Each row is followed by its class.
[-105 -119 -282  -18  -17 -152  165 -171  310    2  -31  116  317  156
  -84   37  210  129   24 -123   46   98 -116  251   37  -82   10 -121
  -37  -55   60   -3   27   73  -83  246]
Kaz
[  -5  133  163  -65   78  -14  -53  -96  404  276   29  211 -142  118
   29  317  -51   64   35 -100   42  -20   80 -172   85   31  -55    3
  -47  103  135  -68 -123  -36  -32 -100]
kote
[  76  111 -148    2  -51   43  -13  118 -261  -66  -31   45  -57 -250
  195  -57  -88 -250   32  -75 -204   67  -43  -49   66   89   -3  229
 -111 -165   35    1   56 -101  183 -116]
vosul
[ 199 -251  431 -269  -49   31  213   61 -327  -78 -228 -384  -60 -211
   47 -301   48 -561 -411  301  179   20  -61  141  194 -157  120 -335
   92  172 -320   50  293  -87 -132  377]
sok
[  67  238   -6 -143  141  -92  135 -263   68  -47  -29  332  179 -143
  287  345  137  -17  169  -71 -384   28  -97  -97   84  144  102  224
 -209  -70  191   12  -63  -36  237 -152]
sok
[  -3  150  -92  -55 -124  -81  133 -100  336  -20 -213  133 -101  -70
   58  -13  -34  -24  -21    6   52   57 -152  108  233 -149  -76   26
   -5 -125  108  -87  -53  -62 -132  115]
lan
[  -8   60 -277 -129  -45  -78  258  -20 -211 -420    1   -5   76 -264
  201   30  -68 -280   43  139 -384  119 -226   66   79  -50  234   68
  -90 -167  -13  -16   31   19  202  -11]
sosap
[  70  -39  456   21  -57    9 -292  327  -34  192  142  -70 -282  108
 -148  -22 -116  -41 -189  -43  377 -151  293 -148  -47  -44 -271  -39
  -72  237 -257  108   -1   -8  -53   24]
lan
[  54 -332  166 -108  118  104  227 -369 -179 -215 -104  -45   67   20
 -155   20  303 -413 -275   76 -210  150 -205  141  -44  -93  -88 -171
  280   52 -104   -1  -16 -250 -269  221]
paz
[-286   52   88 -189  -81   56  276 -354  628  166 -545 -104   23  -22
 -230 -107 -108  -81 -174   28  292  271 -265  361  246 -126 -338 -749
  267  -69  187  -49  396   25 -899  201]
sok
[ 207  116 -132   54   88 -113 -356  490 -300 -125  462  113 -204   26
  238  136 -187    3  120  -48 -122 -298  260 -304 -106  -62  235  318
 -304  -15  -81 -116 -359   24  677 -262]
Rukev
[ -31  217 -573  172  -43 -299  173 -147  113 -316  343  334   73  229
  113  309   11  190  314  -62 -366 -103 -112  -89 -101 -191   61  293
 -237 -213  162 -128 -491   44  544 -241]
Kaz
[ 201 -275 -317 -323  109 -173   72   87    5 -220   32   39  363   48
  199 -187  126   17 -304  215   81 -141 -257  106  189 -280  469 -439
  -39 -134  -83 -168 -240   27   33  362]
kote
[ 138 -274  388   81 -144  181  192 -151 -292   38 -191 -338  -79 -167
 -123 -305  292 -478 -317  240  -17   61   36   54   64  -26  -17  -45
  285  119 -155 -120  135 -225   18  410]
Kar
[ -14  -85  -30  -15  -78  -22   96   10 -111 -114  -23 -108    2  -40
  -60  -69   -3 -242  -67   31  -26   58  -81   98   66 -114  -33 -100
   47  -53  -87  -28   20  -34   44  105]
Kaz
[ -61 -115 -500  -16   33   38  -53  283   -1 -141  -79 -104  284 -268
   59 -240  109  -27  -66 -113   92  147  -16  271   92   43  166 -171
  -91 -282   77  -60  167   86  -11  170]
sosap
[ 214  -59   53  168   98  -90  -72 -106  -49   50  431  156  -55  409
   -6  155  149  162  -19   40 -123 -293   95 -231 -192 -145  110  100
   30  189  -62 -157 -504  -96  474  -42]
vosul
[ 236 -274  307 -390  272   99 -243  313 -227  299 -213  -66  126 -205
  205 -178   87 -287 -332  -12  250    3  131   82  260  125  298 -412
  -89   41 -124   46  247  -51  -85  263]
kote
[ -96  256  366   77 -170  168  192 -220  -57  128 -257   79 -189 -279
  -15  125  -98 -216  115  -58 -146  193   14 -221  134  310 -490  263
   38  -18   97  183  241 -110 -134 -244]
Kar
[ -61  125  -20  116  -54 -135  -86  -61  335  122  201  254  -94  214
  -85  254   -5  208  111 -190   37  -56   98 -119  -89   -4 -258  267
 -101  118    7    6 -198   -9   63  -82]
vosul
[  67  161  424   84  -34  349 -233  245 -212  241 -115 -112 -193 -328
   28   61  -57 -207   43 -143   44  123  325 -174   66  467 -326  287
   -6   55   83  102  300  -97  -16 -206]
sosap
[-141  281 -463  248  -53 -245 -123   31  435  -15  236  244   14  202
  -24  306  -19  442  340 -170   10  -20   45  -32  -79  -51 -148  169
 -238 -160  261 -161 -350   74  174 -222]
rezab
[ -73  -45 -334  -21  287 -225  -39 -279  465  306   97  276  202  500
  -56  170  178  446   35 -206   60  -42   42  233  -91  -96   44 -565
 -124    1  203 -192 -234   35    1   69]
rezab
[ 138 -134  294  -79   -8  306   33  -32 -680  -10 -199  -78 -105 -369
   29  -85  104 -622 -171  -54 -323  208   33  -43  -74  351 -224  374
  131  -36 -145  232  272 -358 -141    7]
sugo
[ 122 -124  -32    6   64 -140 -139   14  374  145  335  110  -25  467
  -72  134   70  245 -105   53  184 -271   53 -144  -41 -225  161 -220
   24  175  -45 -204 -433   46  152  118]
kote
[ -63   74 -145  -79   94  181 -258   92 -111  288 -227  160  145 -203
  128   -7    0   50   35 -164  -65  175   93  132   63  398 -133 -124
  -52 -221  271  -45  382  -35 -223  -40]
tibep
[  46 -118 -194 -302   29  -63   17  183  285   -3 -243   18  106  -73
   58 -303 -138   -1 -172   43  369  -21 -195  202  340 -189  179 -501
   48 -201   -7   15   32   61 -302  224]
vosul
[  69  -49  -56  -19   52  -74 -286  366  -87 -126  269   25  -54   20
   11   -8  -68   17  -57  -80   97 -102   94 -113   -4 -147   63   32
 -166  -23 -127  -11 -126   69  271 -100]
lan
[ -90  -52 -393 -262  -48 -283  298  -94  346 -383 -244    6  179  -94
   85 -119  -39 -148 -121  121  113   80 -435  269  235 -432  195 -595
 -105 -228    8  -87  -13  138 -279  235]
sok
[ 126   93 -136  267  -55  120 -219  248 -514   -1  299   35 -164 -138
  137  160   -5 -202  103 -105 -392  -11  220 -254 -218  241  -81  588
 -127  -74   15  -34  -29 -160  511 -236]
tibep
[-158  220 -212 -172   43   32  182 -170  -98   -2 -236  228  215 -263
  177   72  -54  -84   95  -40 -365  227 -105  212   90  263  -51  -58
   -2 -227  282   -7  316  -61 -153  -66]
sipef
[-190  191 -736  -29  262 -238 -141   36  531 -143  189  574  255  121
  137  340  -57  524  399 -448 -123    2  -65   67  -41   23   48  178
 -332 -366  260  -31 -346   83   87 -283]
sosap
[ 218 -140  141  152  -76   57  -61   13 -339   73   22 -160  -53  -75
   91 -129  222 -279 -133  128 -162 -104  117  -81   -9   32  108  251
  -29    1  -54 -139  -35 -181  372  188]
tibep
[-184  193  416  275 -281  408 -112  171 -279  306 -157 -168 -261 -352
 -184  -15 -237 -308  127 -316   90  419  272 -124 -149  650 -765  571
  167   -7   70  132  628 -269 -432 -329]
kote
[ -26 -354   72 -435   70   83 -100  299 -161  -29 -463 -165  175 -461
   18 -442  -34 -501 -319  -44  317  269 -168  312  280   72  123 -441
   41 -233 -166  121  501  -53 -563  294]
kote
[  16 -266   46  267  -73  -16 -225   -6  189  347  181  -32   63  320
 -266  -25  344  228  -79  -34  260  -75  249  -39 -175   25 -129 -104
   83  240   -5 -135 -166  -24   46  308]
sugo
[  32 -278 -282 -219   28 -188  -69  119  250 -143   -2  -39  163  169
  -76 -163  106   -8 -184   45  244  -96 -185  110  184 -363  265 -509
  -61  -83  -74 -157 -233  142   26  261]
Kaz
[  16  328 -320 -194  175 -254  -34  -34  268  -49  154  601   18   12
  326  430 -116  183  269 -159 -303 -129 -113 -174  130  -22  250  226
 -351 -162  199   31 -332   63  327 -294]
sipef
[  45   46 -117  250 -178  149   98  157 -563 -153   14 -143   99 -363
  108 -136  114 -281   15    8 -307  151   65  -34  -58  255  -91  310
   -3 -162   -4  -29  228 -118  313   16]
Kar
[ 262  -68  455  208  -77  173 -413  453 -428  276  218 -278 -274  -86
   18  -91    7 -302 -130  -54  129 -125  475 -307 -105  266 -141  459
  -33  195 -169  -62   28 -187  359    2]
kote
[  44   43  341  -84   56  101 -289  220   96  359  -17  -34 -167  -45
  -23   90  -92   -5  -59  -86  302   21  176 -101  152  163 -135 -148
  -78  103    1    9   91  -49 -131  -37]
rezab
[-175  362  -88  311 -157  -95 -412  400  245  250  293  159 -180   45
 -109  199 -260  377  339 -396  178  -98  335 -315 -128  343 -473  564
 -245  -18   29   65  -54   90  188 -364]
paz
[ -10   -5   -1  -11    7  104  106 -269 -223   60 -172  -33   57  -75
   12  -76   31 -192  -90   -9 -247  149  -53  179  -14  117 -144 -183
  101  -92   63   11  303  -41  -80   13]
tibep
[ 152   14  339  236  -91  298 -279  452 -765  -25  229 -254 -250 -339
   31  -86  -26 -405  -48  -17 -197    4  384 -317 -159  371 -154  556
   22   58 -160   -8  240 -190  454 -153]
Kar
[ -81 -156   97  169 -111  172 -391  419   38  261  104 -239  -87  -27
 -290 -147   40  -76 -136 -172  363   81  282   11  -49   87 -202  -83
   94  101  -53  -63  157    7  -96   90]
sipef
[  12   10  387  108  -50  237  102 -302 -392  346 -130 -143  -88   28
 -105  -52   75 -275 -116   89 -246  105  180   46  -93  268 -330 -117
  252  169   81  -99  274 -215   15   46]
Kaz
[  52  223  257   34  -87   10 -291  401 -190  131  216   41 -300  -93
   50  101 -266  -20   66 -134   45  -96  300 -270  -66  142 -209  476
 -221  111 -155   92   65  -26  251 -261]
lan
[  37  -85  320  -27   74  166   57 -243   71  307 -143   69   30    4
  -21  111  233 -133  -86   33  -52   74  117   64   81  117  -61 -260
  119  137  137  -48   18 -117  -82  147]
Rukev
[-116  137 -270 -267  331 -210  -12 -204  564   85   32  340   87  320
   65  257  -91  349   62 -159   20  -93 -101  194   43 -212  238 -542
 -151  -39  143 -184 -134  191  -98  -67]
sosap
[ -55 -182  -40  -75  131   56  -77  -92  -20   45 -175  154  124  -77
  -63   49  201 -140   -3 -200  -69  203  -79  108  -13  144  -67   25
   27 -112   46  107   95 -141 -278   71]
sugo
[ 111    0  -12 -208  155  -69 -145  -12 -138 -117  156  324 -185   59
  146  265  -73 -106   46  -81 -229 -101  -24 -185  -99  -20  104  244
 -183  -62  -79   13 -273 -139  128 -197]
tibep
[-310  452  230  296 -377  207   51   93   41   91 -126  -68 -151 -374
 -174  117 -280  -83  325 -129 -112  250   16 -187   34  520 -560  636
  211  -46  198  193  540   19 -206 -388]
sipef
[ -68  147 -283 -373  126 -139  487 -443   14 -284 -343  136  226 -108
  229   41  -66 -149  -23  109 -350  175 -464  361  268 -119  151 -356
   15 -268  105  -15  150   24 -253   53]
paz
[  17  381   23  370 -274   85   35  -74  -62   80  232  124 -294   61
    9  329 -119  103  282   11 -329  -88  161 -393 -193  256 -365  674
   21   19  170  -44 -187 -120  319 -365]
tibep
[  50 -343   48   63  -83  145   51   13  -50  148 -360 -247  199 -262
  -96 -498  311 -287 -281   56  255  176   50  376  143   66   24 -408
  261  -80   52 -110  276 -128 -210  550]
Rukev
[ -95  244 -386 -264 -101 -166  295  -22    1 -292 -297  275  267 -385
  292  -39 -124  -41  139 -120 -196  191 -253  132  244  167  -27  112
 -260 -392   66  128  241   63  -69  -27]
Kar
[-172 -240 -623 -184  197 -132  142  -90  210 -180 -187  307  598 -151
   98  -50  300   70   23 -225 -104  245 -316  404   90  -25  297 -270
 -102 -378  166   13   20    2 -231  254]
Rukev
[-121  132  118   83  151  -74  -61 -302  391  254  190  102 -219  478
 -186  292  -82  256   50  -79   56 -109   75  -30  -74 -142 -184 -277
   81  188   80 -166 -203   59  -58 -147]
paz
[ 148 -128  -94 -245  186  144 -261  433 -182  272 -155  101  334 -425
  311 -234  229   -7 -143 -108  117    5  131  136  269  217  393  -48
 -293 -184   25  108  290   15  127  213]
lan
[ 182 -149  181  206   29  150 -221  126 -411  214  244  -93    5    6
  -10  -29  333 -135  -86  -89 -130  -95  366 -167 -175  266    7  482
  -48  134  -39  -93  -61 -211  511   94]
Kaz
[-112  195 -332  -16 -131 -148    9  140   40  -33  -65  269  218 -197
  173    7  -70  158  146 -132  -81  108  -44   55   98  176 -167  180
 -269 -231  106  127  119   49   14  -27]
lan
[   4  212 -346 -126   39 -127   -6  211  358   45   -5  229   57   -9
  213   75 -158  281  134  -81  138 -113  -87  -24  203  -45  222   54
 -179 -191  142  -11 -151   90   13  -52]
vosul
[ -64 -101  -85  125 -128  -24 -229  176  280   63  123 -104 -176  203
 -237  -44  -44   70  -64  -18  327  -38   56  -60   25 -206 -147 -248
   23   29  -22 -159 -153   64  -83   52]
sugo
[ -44   96  -66 -200   71  -71    0  -45  357  136 -169  256   89  -77
  117  123   12   71   67  -64   47   -1  -54   30  263  -15   89 -166
 -172 -117  159   65  -94   97  -76  -20]
Rukev
[  37   98 -176 -185  107 -148  156 -207  252    5 -131  305  111  -60
  220  192   99  -43   62   32 -169   30 -174   35  182  -75  168  -57
 -186 -122  180   25  -90  -16    3   13]
sok
[ 195  178  242   44  -72   56 -287  452 -305  109  313  -41 -300   -7
  121   66 -311  -54   -3  -21   58 -217  275 -429  -63  182  -91  387
 -129  101 -160   13  -96  -56  333 -297]
kote
[ -31  119  302   65 -123  109 -215  231  110  241  -86 -177 -265  -66
 -168  -52 -155  -14  -58 -177  353   23  300  -98   28  225 -453   96
   33  112  -53   52  150  -27 -201  -30]
paz
[ -15  152 -219   59  -46 -231   47  -92  516  -13   78  281 -120  204
    4  179   15  140  107  -47  -11 -154  -38  -95   97 -224   35  134
 -129 -121   91 -158 -391  -13  167   28]
Kar
[-229  343   81  356 -279   89 -155  104  197  296    1   42 -122 -128
 -188  140 -148   67  269 -342   32  204  272 -134 -179  491 -713  483
    2    8  171  113  330  -59 -153 -250]
sok
[-100   22  -58  374 -173  153  -97   52  338  344  -25  -42   92   17
 -240  -72  178  213   63 -100  202    0  203  -31 -105  207 -390    9
  180  -34  224  -53  -12  -92 -165   74]
sok
[ -38   84  174   41  124  182 -362  146   41  361   13  -11 -104   59
  -92   19 -118   80   14 -218  138   33  280  -31  -71  266 -212 -202
   16   69  126 -114  233   25  -88 -175]
sosap
[ -29 -161 -721 -163  152 -289 -132  110  552  -37   51  320  376  189
  122  -41  113  424   -7  -74  214 -150 -245  154  181 -275  455 -469
 -224 -328  160 -128 -265  222  -13  232]
tibep
[ -53  246   -5 -106 -155 -129  253  -28   99 -164 -122  101  -92 -178
  121   71 -205 -157   88   13  -60   29 -139  -13  148   64  -95  168
 -150  -89  -53  108  107   27  -41  -70]
sosap
[ 167   22  604  110  129   89 -269  -84 -106  337  399  121 -440  356
 -130  354    9   23  -29  -23  -15 -277  405 -435 -175   61 -238  256
   37  439 -106  -24 -365 -150  385 -209]
Kaz
[  92 -137 -429 -143   58 -197  163  -69  207 -144  -37  121  354   92
  112  -48  213  142 -108  164   25  -42 -309  219  174 -169  323 -367
  -15 -186   97  -83 -191   18  -70  333]
rezab
[ 152   81  214   91 -136   49   56  -94 -332  -54  124  -24 -181    8
   61   51  -83 -129   17  190 -236 -121   31 -208  -66   65 -101  162
   82   52  -71  -44 -114 -100  284 -108]
tibep
[-125 -256   97  250  -33  217  228 -396 -100   34 -110  -43  102  -13
 -276  -57  324 -202  -85  -71 -137  306  -21  158 -181  102 -334  -25
  343    7   58  -20  166 -255 -292  183]
Kar
[ 203 -206  143 -306  318   65 -263  228 -113  202  -27  173   48  -69
  166  -27  103 -100 -193 -131  172  -54  129  -43  168   40  262 -215
 -172  -16  -91   44   39  -45   39  111]
Kar
[ -79 -219 -182  147  -11 -239  308 -542  454 -115  134  189  237  471
 -216  176  445  246 -132   75  -89   -8 -170  152  -93 -378 -109 -213
   85  147   47  -95 -393  -18  -23  320]
lan
[ -36  -21  -77  196 -130   44   -3  -37  373  246  -88  -37  -34   81
 -142  -30  182   -8   17  -96  168   23   90   66   73   50 -106  104
  119  -44  189 -134  -78  -96  -38  241]
Kaz
[-285   31 -622   97 -150 -272  340 -412  754 -274 -165  226  314  195
 -166   83  181  328   84  -28  -83  220 -418  342  102 -399  -99 -353
   41 -240  278 -115 -187  141 -273  167]
lan
[ 124 -436   29  -33   16  120  185 -152 -362 -174   32 -283  215    4
 -112 -223  417 -342 -353  235 -147   61  -47  215  -21 -135  202 -303
  259   95 -122 -164   12 -126  177  435]
Kaz
[  98  -65  530  333 -145  196 -336  160 -293  416  211 -210 -280  139
 -250   24  134  -24  -96    6  124  -86  494 -334 -234  325 -432  384
  130  383  -89  -29   36 -171  175    7]
sugo
[ 173   43  526   91   52  131  -52 -227 -140  181  200  187 -252  154
  -58  333  185 -116  -27   11 -239 -107  234 -353 -110  118 -190  253
   35  277  -57  -15 -221 -176  305 -149]
Kar
